Below are the code and all the weights of a small trained network. Each question names an input and a target symbol and asks about switching units off, where a switched-off unit gives its printed mean instead of its output.

import numpy as np


def w(rows, s, z=0):
    codes = np.array(rows[::2]) - 128.0
    scale = np.full(codes.shape[1], s)
    scale[-1] = z or s
    return codes * scale


def norm(h):
    return h / np.sqrt((h * h).mean(-1, keepdims=True) + 1e-5)


def f(y):
    return y / 2 * (1 + np.tanh(0.7978845608 * (y + 0.044715 * y**3)))


def softmax(a):
    e = np.exp(a - a.max(-1, keepdims=True))
    return e / e.sum(-1, keepdims=True)


def log_softmax(a):
    a = a - a.max(-1, keepdims=True)
    return a - np.log(np.exp(a).sum(-1, keepdims=True))


def net(x, mask):
    ids = ['ΛΩαδεζσφψ'.index(c) for c in x.split()]
    T = len(ids)
    res = E[ids] + P[:T]
    u = 0
    for l in range(3):
        r = norm(res)
        for j in range(2):
            rows = slice(4 * j, 4 * j + 4)
            q, k, v = (r @ M[l][rows].T for M in (Q, K, V))
            z = softmax(np.where(np.tri(T) > 0, q @ k.T / 4**0.5, -1e9)) @ v
            o = O[l][rows]
            res = res + np.where(mask[u + j], z, o[:, -1]) @ o[:, :-1]
        u += 2
        y = f(norm(res) @ A[l][:, :-1].T + A[l][:, -1])
        res = res + np.where(mask[u : u + 4], y, B[l][:, -1]) @ B[l][:, :-1]
        u += 4
    return log_softmax(norm(res)[-1] @ U[:, :-1].T + U[:, -1])


Q, K, V, O, A, B = {}, {}, {}, {}, {}, {}
E = w([
[192,91,15],'Λ',
[192,78,18],'Ω',
[91,36,39],'α',
[120,96,23],'δ',
[104,24,41],'ε',
[255,120,213],'ζ',
[94,56,35],'σ',
[115,33,225],'φ',
[176,45,241],'ψ',
],0.0039)
P = w([
[3,8,38],'0',
[99,172,252],'1',
[244,25,51],'2',
[136,195,117],'3',
[99,235,185],'4',
[226,23,66],'5',
[151,180,120],'6',
],0.003)
Q[0] = w([
[218,166,112],'L0H1',
[143,73,76],'L0H1',
[29,126,123],'L0H1',
[244,221,166],'L0H1',
[154,236,148],'L0H2',
[13,165,173],'L0H2',
[126,88,255],'L0H2',
[85,34,73],'L0H2',
],0.0059)
K[0] = w([
[210,135,45],'L0H1',
[136,49,118],'L0H1',
[39,138,120],'L0H1',
[252,172,122],'L0H1',
[175,178,88],'L0H2',
[191,92,194],'L0H2',
[122,227,202],'L0H2',
[81,1,146],'L0H2',
],0.0078)
V[0] = w([
[137,116,140],'L0H1',
[155,118,112],'L0H1',
[100,149,254],'L0H1',
[183,107,81],'L0H1',
[226,120,130],'L0H2',
[92,151,86],'L0H2',
[197,157,148],'L0H2',
[128,128,121],'L0H2',
],0.0043)
O[0] = w([
[105,135,146,147],'L0H1',
[107,142,132,151],'L0H1',
[188,89,153,17],'L0H1',
[1,159,155,184],'L0H1',
[142,73,124,92],'L0H2',
[61,130,136,104],'L0H2',
[132,93,160,8],'L0H2',
[130,134,128,130],'L0H2',
],0.0029,0.0015)
A[0] = w([
[17,143,132,250],'L0N1',
[132,104,211,247],'L0N2',
[83,3,173,164],'L0N3',
[246,132,126,2],'L0N4',
],0.004,0.00081)
B[0] = w([
[162,158,98,179],'L0N1',
[184,176,159,176],'L0N2',
[133,184,100,253],'L0N3',
[1,55,171,115],'L0N4',
],0.0055,0.0019)
Q[1] = w([
[203,154,64],'L1H1',
[251,156,75],'L1H1',
[236,85,40],'L1H1',
[206,156,108],'L1H1',
[227,205,143],'L1H2',
[234,96,255],'L1H2',
[150,221,52],'L1H2',
[101,189,147],'L1H2',
],0.0055)
K[1] = w([
[63,87,108],'L1H1',
[45,89,54],'L1H1',
[65,1,107],'L1H1',
[102,102,68],'L1H1',
[1,170,56],'L1H2',
[71,53,109],'L1H2',
[132,238,122],'L1H2',
[135,138,31],'L1H2',
],0.0068)
V[1] = w([
[2,160,122],'L1H1',
[145,176,88],'L1H1',
[128,128,128],'L1H1',
[171,45,130],'L1H1',
[125,105,114],'L1H2',
[49,199,123],'L1H2',
[81,141,150],'L1H2',
[6,146,115],'L1H2',
],0.004)
O[1] = w([
[122,39,6,88],'L1H1',
[171,49,147,128],'L1H1',
[128,128,128,128],'L1H1',
[43,197,222,250],'L1H1',
[173,172,115,170],'L1H2',
[207,52,161,46],'L1H2',
[117,104,160,68],'L1H2',
[196,41,170,95],'L1H2',
],0.0021,0.0014)
A[1] = w([
[252,77,109,71],'L1N1',
[105,33,63,253],'L1N2',
[132,190,87,76],'L1N3',
[122,228,124,157],'L1N4',
],0.0041,0.00077)
B[1] = w([
[36,66,166,154],'L1N1',
[157,240,221,251],'L1N2',
[62,124,218,146],'L1N3',
[28,3,185,151],'L1N4',
],0.0035,0.0019)
Q[2] = w([
[81,126,138],'L2H1',
[141,77,103],'L2H1',
[85,140,160],'L2H1',
[55,128,142],'L2H1',
[88,79,254],'L2H2',
[232,80,143],'L2H2',
[70,192,47],'L2H2',
[4,189,123],'L2H2',
],0.0085)
K[2] = w([
[93,61,54],'L2H1',
[143,81,160],'L2H1',
[17,122,55],'L2H1',
[88,50,41],'L2H1',
[44,15,231],'L2H2',
[225,75,203],'L2H2',
[136,233,2],'L2H2',
[11,170,47],'L2H2',
],0.0074)
V[2] = w([
[80,40,93],'L2H1',
[77,184,99],'L2H1',
[186,197,165],'L2H1',
[81,174,124],'L2H1',
[187,92,116],'L2H2',
[254,117,153],'L2H2',
[169,114,176],'L2H2',
[224,137,129],'L2H2',
],0.004)
O[2] = w([
[185,63,171,135],'L2H1',
[138,182,221,254],'L2H1',
[93,179,74,92],'L2H1',
[114,144,157,224],'L2H1',
[100,160,96,76],'L2H2',
[95,127,51,18],'L2H2',
[106,115,71,48],'L2H2',
[2,177,160,73],'L2H2',
],0.0036,0.00082)
A[2] = w([
[67,178,175,78],'L2N1',
[2,50,192,194],'L2N2',
[29,57,47,42],'L2N3',
[170,60,126,2],'L2N4',
],0.0067,0.002)
B[2] = w([
[235,153,211,187],'L2N1',
[90,134,2,250],'L2N2',
[79,198,240,212],'L2N3',
[238,206,128,101],'L2N4',
],0.0047,0.0019)
U = w([
[131,139,170,52],'Λ',
[187,255,155,30],'Ω',
[107,44,116,116],'α',
[163,113,102,45],'δ',
[176,35,191,255],'ε',
[124,124,92,97],'ζ',
[142,33,92,152],'σ',
[49,170,125,209],'φ',
[64,94,116,157],'ψ',
],0.013,0.005)

Each question gives the input, a string of symbols that net reads in full, and the target symbol t.
The units are the heads (4 rows each of Q, K, V and O) and the neurons (one row each of A and B). Each row of codes is followed by its name. A weight is (code - 128) times the scale printed after its matrix; where a second scale follows, it is the last column's (O, A, B and U).
mask holds one flag per unit, layer by layer, with each layer's heads first. A switched-off unit (its flag False) gives its mean, the last column of its rows in O or B, instead of its output. The means were averaged over made-up inputs and are rounded, as every weight is.
A unit's drop is (log p(t) with every unit on - log p(t) with that unit switched off) / (log p(t) with every unit on - log p(t) with every unit switched off).
k most important neurons: the k neurons with the biggest drops, biggest first
top k neurons in layer l: the k neurons of layer l with the biggest drops, biggest first
heads that matter: for each layer, one digit per head in row order, 1 if its drop is at least 0.15 and else 0, layers parted by /
input δ ζ ε φ σ, target ε: most important neuron	[L1N3]
input ε ε ψ ζ, target σ: 2 most important neurons	[L1N2, L0N3]
input σ ψ φ ε δ, target ε: heads that matter	00 / 00 / 01
input ε ε Ω α, target σ: heads that matter	01 / 11 / 11
input Λ δ σ, target ε: heads that matter	00 / 00 / 10
input φ ζ δ φ, target Ω: 4 most important neurons	[L2N1, L0N3, L0N2, L1N2]
input φ ε ε, target φ: 4 most important neurons	[L1N2, L1N4, L0N4, L0N3]
input φ ε α σ, target Ω: top 3 neurons in layer 1	[L1N2, L1N1, L1N3]
input Λ σ φ σ Ω, target ε: 3 most important neurons	[L1N3, L2N2, L1N4]
input φ ζ φ φ, target Ω: top 2 neurons in layer 2	[L2N1, L2N3]
input δ δ ε φ ε, target Ω: heads that matter	11 / 11 / 01
input σ Ω ε φ δ δ, target φ: heads that matter	01 / 11 / 10
input φ Ω ζ, target φ: heads that matter	10 / 01 / 11
input ψ φ ψ δ ζ, target ε: top 2 neurons in layer 0	[L0N4, L0N3]
input φ φ Ω ε, target Ω: heads that matter	10 / 10 / 01
input φ ε ε α, target Ω: heads that matter	11 / 01 / 11
input ε ψ ε ε, target σ: heads that matter	00 / 10 / 11
input ε φ α ζ, target σ: heads that matter	00 / 00 / 11
input ζ φ σ, target φ: heads that matter	00 / 00 / 10
input ζ σ ε σ Λ, target ε: heads that matter	00 / 00 / 01
input δ ψ α φ Ω, target ε: 4 most important neurons	[L1N3, L1N4, L2N2, L2N3]
input ψ α σ φ, target ε: top 2 neurons in layer 1	[L1N4, L1N2]
input φ ε ψ σ, target Ω: 4 most important neurons	[L1N2, L1N3, L2N2, L1N1]
